Here is a tiny trained network, its code and every weight. The questions are about switching its units off for an input and a class, where a switched-off unit gives its printed mean instead of its output.

import numpy as np


def w(rows, s, z=0):
    codes = np.array(rows[::2]) - 128.0
    scale = np.full(codes.shape[1], s)
    scale[-1] = z or s
    return codes * scale


def norm(h):
    return h / np.sqrt((h * h).mean(-1, keepdims=True) + 1e-5)


def f(y):
    return y / 2 * (1 + np.tanh(0.7978845608 * (y + 0.044715 * y**3)))


def log_softmax(a):
    a = a - a.max(-1, keepdims=True)
    return a - np.log(np.exp(a).sum(-1, keepdims=True))


def net(x, mask):
    res = np.array(x, float).reshape(1, 8) / 4 @ E
    u = 0
    for l in range(2):
        y = f(norm(res) @ A[l][:, :-1].T + A[l][:, -1])
        res = res + np.where(mask[u : u + 16], y, B[l][:, -1]) @ B[l][:, :-1]
        u += 16
    return log_softmax(norm(res)[-1] @ U[:, :-1].T + U[:, -1])


A, B = {}, {}
E = w([
[181,100,208,112,107,110,125],'x0',
[160,139,186,97,211,206,110],'x1',
[63,168,43,137,163,226,109],'x2',
[155,116,126,134,86,149,228],'x3',
[213,136,161,112,152,129,85],'x4',
[212,123,82,80,119,90,78],'x5',
[196,176,160,187,154,79,143],'x6',
[69,174,162,157,3,175,52],'x7',
],0.0072)
A[0] = w([
[125,157,88,142,157,105,25,21],'0.n0',
[165,166,73,134,225,97,132,119],'0.n1',
[218,126,87,47,78,151,15,87],'0.n2',
[235,174,102,107,153,115,81,31],'0.n3',
[100,145,58,128,45,165,120,105],'0.n4',
[224,121,146,232,235,135,31,16],'0.n5',
[109,136,218,171,183,124,198,80],'0.n6',
[164,119,170,86,160,165,112,98],'0.n7',
[85,88,103,12,111,82,84,67],'0.n8',
[183,220,124,153,76,113,34,2],'0.n9',
[143,152,215,116,160,197,14,9],'0.n10',
[254,150,162,97,248,131,118,73],'0.n11',
[173,145,167,148,23,79,119,112],'0.n12',
[13,107,66,133,172,188,67,71],'0.n13',
[106,86,27,183,135,84,129,36],'0.n14',
[173,145,215,126,38,76,62,64],'0.n15',
],0.0092,0.0042)
B[0] = w([
[159,88,185,85,99,138,74,142],'0.n0',
[130,149,79,92,76,65,105,199],'0.n1',
[58,112,156,157,106,118,119,198],'0.n2',
[88,160,117,38,86,112,111,171],'0.n3',
[166,125,86,130,187,175,172,200],'0.n4',
[206,217,118,123,113,135,127,200],'0.n5',
[110,119,172,183,43,148,161,198],'0.n6',
[109,99,128,78,112,29,89,163],'0.n7',
[193,67,131,231,192,147,121,158],'0.n8',
[29,117,135,95,71,94,177,162],'0.n9',
[189,117,53,117,144,79,163,192],'0.n10',
[254,198,71,9,134,168,132,254],'0.n11',
[76,72,177,131,89,34,174,222],'0.n12',
[136,203,142,142,167,169,92,233],'0.n13',
[147,136,74,155,160,66,126,162],'0.n14',
[91,63,149,169,94,63,116,224],'0.n15',
],0.0085,0.0056)
A[1] = w([
[153,62,235,88,131,145,220,171],'1.n0',
[61,128,85,129,69,212,105,121],'1.n1',
[135,85,207,102,82,205,127,148],'1.n2',
[90,119,84,128,127,68,57,218],'1.n3',
[189,131,132,103,105,58,136,125],'1.n4',
[44,201,128,110,175,217,136,3],'1.n5',
[178,98,189,152,79,90,169,142],'1.n6',
[116,114,164,129,41,150,107,97],'1.n7',
[114,137,228,163,150,102,54,190],'1.n8',
[169,170,21,157,210,73,122,33],'1.n9',
[235,176,183,20,173,117,194,132],'1.n10',
[133,74,3,115,140,77,192,113],'1.n11',
[151,168,160,127,185,179,126,173],'1.n12',
[185,55,130,71,91,122,168,95],'1.n13',
[163,129,191,93,163,117,25,78],'1.n14',
[130,239,144,175,128,154,127,199],'1.n15',
],0.011,0.0032)
B[1] = w([
[67,91,117,61,108,61,100,216],'1.n0',
[103,233,141,85,236,147,62,185],'1.n1',
[192,112,113,119,172,37,178,170],'1.n2',
[94,112,153,144,161,177,230,179],'1.n3',
[109,150,81,90,152,202,120,210],'1.n4',
[96,114,233,56,159,212,34,199],'1.n5',
[106,112,159,55,84,169,58,220],'1.n6',
[104,110,91,113,159,60,242,167],'1.n7',
[168,47,133,124,117,157,205,163],'1.n8',
[80,151,160,193,103,124,208,210],'1.n9',
[169,146,93,71,149,114,65,254],'1.n10',
[169,255,133,162,201,99,175,199],'1.n11',
[109,96,142,106,49,109,141,176],'1.n12',
[102,164,72,98,149,94,52,186],'1.n13',
[181,73,99,106,229,140,165,153],'1.n14',
[114,92,179,104,6,184,156,196],'1.n15',
],0.0087,0.0084)
U = w([
[60,44,172,114,67,67,150,159],'0',
[162,36,126,175,182,170,117,88],'1',
[64,150,181,122,141,251,91,179],'2',
[177,158,73,40,149,86,113,183],'3',
[106,181,117,223,155,125,200,188],'4',
[188,141,142,145,40,168,115,43],'5',
[132,105,114,202,122,135,57,1],'6',
],0.019,0.0074)

Each question gives the input, the list of numbers given to net, and the class t.
The units are the neurons (one row each of A and B). Each row of codes is followed by its name. A weight is (code - 128) times the scale printed after its matrix; where a second scale follows, it is the last column's (A, B and U).
mask holds one flag per neuron, layer by layer. A switched-off neuron (its flag False) gives its mean, the last column of its row in B, instead of its output. The means were averaged over made-up inputs and are rounded, as every weight is.
A unit's drop is (log p(t) with every unit on - log p(t) with that unit switched off) / (log p(t) with every unit on - log p(t) with every unit switched off).
The circuit of an input: a set's keep is (log p(t) with only the set's units on - log p(t) with every unit switched off) / (log p(t) with every unit on - log p(t) with every unit switched off). Starting from the 12 units with the biggest drops (on a tie, the unit counted first), units are removed one at a time, each time the one whose removal leaves the highest keep (on an exact tie, the one counted first), for as long as the keep stays at least 0.8.
circuit, biggest first: the units of the circuit, biggest drop first
k most important neurons: the k neurons with the biggest drops, biggest first
k most important neurons of layer l: the k neurons of layer l with the biggest drops, biggest first
drop of u: that unit's drop, to one decimal
input [-5,-3,-6,1,3,-3,-3,-1], class 0: circuit, biggest first -> 0.n11
input [-3,-2,5,-5,7,2,5,6], class 0: 4 most important neurons of layer 0 -> 0.n9; 0.n11; 0.n0; 0.n2
input [-6,-1,-2,8,-1,3,6,0], class 4: circuit, biggest first -> 1.n11; 0.n11
input [-7,1,2,0,-6,4,-8,-1], class 2: circuit, biggest first -> 0.n13; 1.n5
input [-6,-3,7,-4,1,2,-1,-2], class 2: circuit, biggest first -> 0.n13; 1.n5
input [-2,-8,5,-2,6,6,-4,8], class 4: 3 most important neurons of layer 1 -> 1.n7; 1.n6; 1.n5
input [-1,3,-8,-2,-6,0,1,-2], class 0: 4 most important neurons of layer 1 -> 1.n0; 1.n11; 1.n1; 1.n6
input [6,6,8,-3,7,-5,2,5], class 3: 2 most important neurons -> 0.n10; 1.n10
input [6,-5,6,-2,3,8,-3,0], class 0: 4 most important neurons of layer 0 -> 0.n2; 0.n0; 0.n9; 0.n11
input [3,1,4,-8,-5,6,-5,-1], class 1: 2 most important neurons -> 0.n8; 0.n0
input [-8,-4,5,-5,-7,6,0,2], class 2: 3 most important neurons -> 0.n13; 1.n5; 0.n10
input [1,-8,7,7,2,-6,2,3], class 2: 2 most important neurons of layer 0 -> 0.n10; 0.n15
input [4,8,2,-3,-3,1,1,5], class 3: 2 most important neurons -> 0.n10; 1.n10
input [-8,-8,-7,-6,-2,5,-8,7], class 4: most important neuron -> 0.n4
input [-1,6,-6,3,-3,-3,5,2], class 0: drop of 0.n6 -> 0.3
input [-7,1,-1,6,1,-7,-3,-4], class 2: drop of 0.n12 -> 0.1
input [-2,5,-7,8,4,-5,-7,3], class 0: drop of 0.n11 -> 0.5
